Below is a small trained network, with its code and all its weights. Each question gives an input and a class and asks what happens when units are switched off, that is, made to give their printed mean instead of their output.

import numpy as np


def w(rows, s, z=0):
    codes = np.array(rows[::2]) - 128.0
    scale = np.full(codes.shape[1], s)
    scale[-1] = z or s
    return codes * scale


def f(y):
    return np.maximum(y, 0)


def log_softmax(a):
    a = a - a.max(-1, keepdims=True)
    return a - np.log(np.exp(a).sum(-1, keepdims=True))


def net(x, mask):
    res = np.array(x, float).reshape(1, 4) / 4 @ E
    y = f(res @ A[0][:, :-1].T + A[0][:, -1])
    res = res + np.where(mask, y, B[0][:, -1]) @ B[0][:, :-1]
    return log_softmax(res[-1] @ U[:, :-1].T + U[:, -1])


A, B = {}, {}
E = w([
[30,145,187,71,140,85],'x0',
[115,219,134,166,202,162],'x1',
[182,171,134,120,159,10],'x2',
[110,32,184,198,159,116],'x3',
],0.013)
A[0] = w([
[95,78,163,233,207,95,106],'n0',
[115,158,113,106,85,159,131],'n1',
[93,106,125,81,120,239,149],'n2',
[115,73,151,171,129,87,124],'n3',
[153,205,119,50,101,164,99],'n4',
[239,138,91,208,114,149,111],'n5',
[86,138,164,106,122,138,230],'n6',
[143,130,107,133,146,32,94],'n7',
[153,204,154,153,209,187,124],'n8',
[163,86,142,89,64,107,141],'n9',
[245,144,140,190,99,173,84],'n10',
[91,110,103,123,95,205,84],'n11',
[145,152,93,68,122,156,67],'n12',
[75,158,201,101,142,123,81],'n13',
[39,135,166,76,133,60,144],'n14',
[119,179,67,44,80,135,142],'n15',
[130,176,95,100,91,133,86],'n16',
[110,168,148,126,163,149,122],'n17',
[131,172,107,151,193,153,169],'n18',
[45,148,153,72,141,121,48],'n19',
[127,186,83,94,89,130,129],'n20',
[179,122,63,183,101,174,126],'n21',
[65,80,126,167,115,184,89],'n22',
[69,186,170,164,171,124,131],'n23',
[180,157,162,147,162,38,72],'n24',
[188,165,166,112,96,58,87],'n25',
[107,193,110,181,178,141,67],'n26',
[191,126,110,137,152,79,92],'n27',
[147,127,140,142,180,35,121],'n28',
[87,98,167,202,100,158,115],'n29',
[123,82,147,47,22,106,93],'n30',
[63,119,163,51,114,133,161],'n31',
[130,88,71,86,57,74,85],'n32',
[139,135,105,130,151,88,254],'n33',
],0.012,0.0093)
B[0] = w([
[164,79,206,34,114,148,234],'n0',
[141,149,202,97,179,143,168],'n1',
[146,200,83,115,171,202,229],'n2',
[161,83,189,84,151,153,198],'n3',
[130,100,196,73,134,115,193],'n4',
[123,125,132,184,30,68,225],'n5',
[231,182,103,205,97,115,218],'n6',
[102,176,115,95,122,190,186],'n7',
[95,39,68,131,163,130,205],'n8',
[101,82,42,120,182,100,192],'n9',
[105,137,151,140,37,71,206],'n10',
[86,211,96,99,149,189,192],'n11',
[82,118,172,77,98,136,158],'n12',
[93,147,118,189,14,93,195],'n13',
[154,139,117,192,33,73,251],'n14',
[176,103,200,103,141,120,210],'n15',
[121,91,184,71,91,145,163],'n16',
[98,73,88,132,163,92,167],'n17',
[140,79,90,128,164,114,192],'n18',
[68,140,149,156,28,100,193],'n19',
[167,92,174,66,126,123,184],'n20',
[157,159,106,174,2,93,213],'n21',
[122,175,113,89,108,163,206],'n22',
[124,58,93,119,133,103,203],'n23',
[64,173,129,109,138,189,193],'n24',
[85,178,106,101,156,187,182],'n25',
[35,79,91,119,165,131,171],'n26',
[96,182,113,98,108,158,169],'n27',
[118,208,120,95,131,190,203],'n28',
[135,148,178,90,155,174,203],'n29',
[74,54,80,128,176,94,208],'n30',
[155,156,109,161,89,105,225],'n31',
[80,70,88,117,173,139,186],'n32',
[211,155,98,121,164,136,206],'n33',
],0.009,0.015)
U = w([
[128,158,146,159,43,83,92],'0',
[110,216,125,95,126,177,105],'1',
[146,92,253,74,117,129,110],'2',
[90,61,76,124,141,104,98],'3',
[244,158,109,141,141,111,249],'4',
[97,171,217,191,185,90,53],'5',
],0.019)

Each question gives the input, the list of numbers given to net, and the class t.
The units are the neurons (one row each of A and B). Each row of codes is followed by its name. A weight is (code - 128) times the scale printed after its matrix; where a second scale follows, it is the last column's (A, B and U).
mask holds one flag per neuron, in row order. A switched-off neuron (its flag False) gives its mean, the last column of its row in B, instead of its output. The means were averaged over made-up inputs and are rounded, as every weight is.
A unit's drop is (log p(t) with every unit on - log p(t) with that unit switched off) / (log p(t) with every unit on - log p(t) with every unit switched off).
The circuit of an input: a set's keep is (log p(t) with only the set's units on - log p(t) with every unit switched off) / (log p(t) with every unit on - log p(t) with every unit switched off). Starting from the 12 units with the biggest drops (on a tie, the unit counted first), units are removed one at a time, each time the one whose removal leaves the highest keep (on an exact tie, the one counted first), for as long as the keep stays at least 0.8.
circuit, biggest first: the units of the circuit, biggest drop first
k most important neurons: the k neurons with the biggest drops, biggest first
drop when u is switched off: that unit's drop, to one decimal
input [-5,-3,-6,8], class 2: circuit, biggest first : (n0)
input [-4,-8,0,7], class 3: 3 most important neurons : (n9; n30; n32)
input [2,-7,6,0], class 3: 4 most important neurons : (n30; n9; n32; n2)
input [8,-8,-8,2], class 0: 2 most important neurons : (n14; n31)
input [8,8,2,-8], class 0: 3 most important neurons : (n13; n14; n19)
input [-7,6,-4,4], class 0: 2 most important neurons : (n21; n5)
input [-5,-1,-3,6], class 2: 2 most important neurons : (n0; n14)
input [-5,1,-6,7], class 2: 2 most important neurons : (n0; n28)
input [-1,8,7,-7], class 3: 3 most important neurons : (n8; n26; n18)
input [-6,-1,-5,-4], class 0: 3 most important neurons : (n21; n5; n10)
input [-4,-8,5,7], class 3: 3 most important neurons : (n9; n32; n30)
input [-8,8,7,6], class 0: 2 most important neurons : (n5; n10)
input [-8,-7,8,-5], class 0: 4 most important neurons : (n5; n10; n21; n2)
input [6,4,2,-6], class 0: circuit, biggest first : (n14)
input [-1,8,-3,7], class 3: 2 most important neurons : (n8; n26)
input [-7,-4,-7,-8], class 2: drop when n14 is switched off : 0.3
input [-7,-6,8,-1], class 1: drop when n7 is switched off : 0.2
input [-3,8,3,-7], class 3: drop when n26 is switched off : 0.3
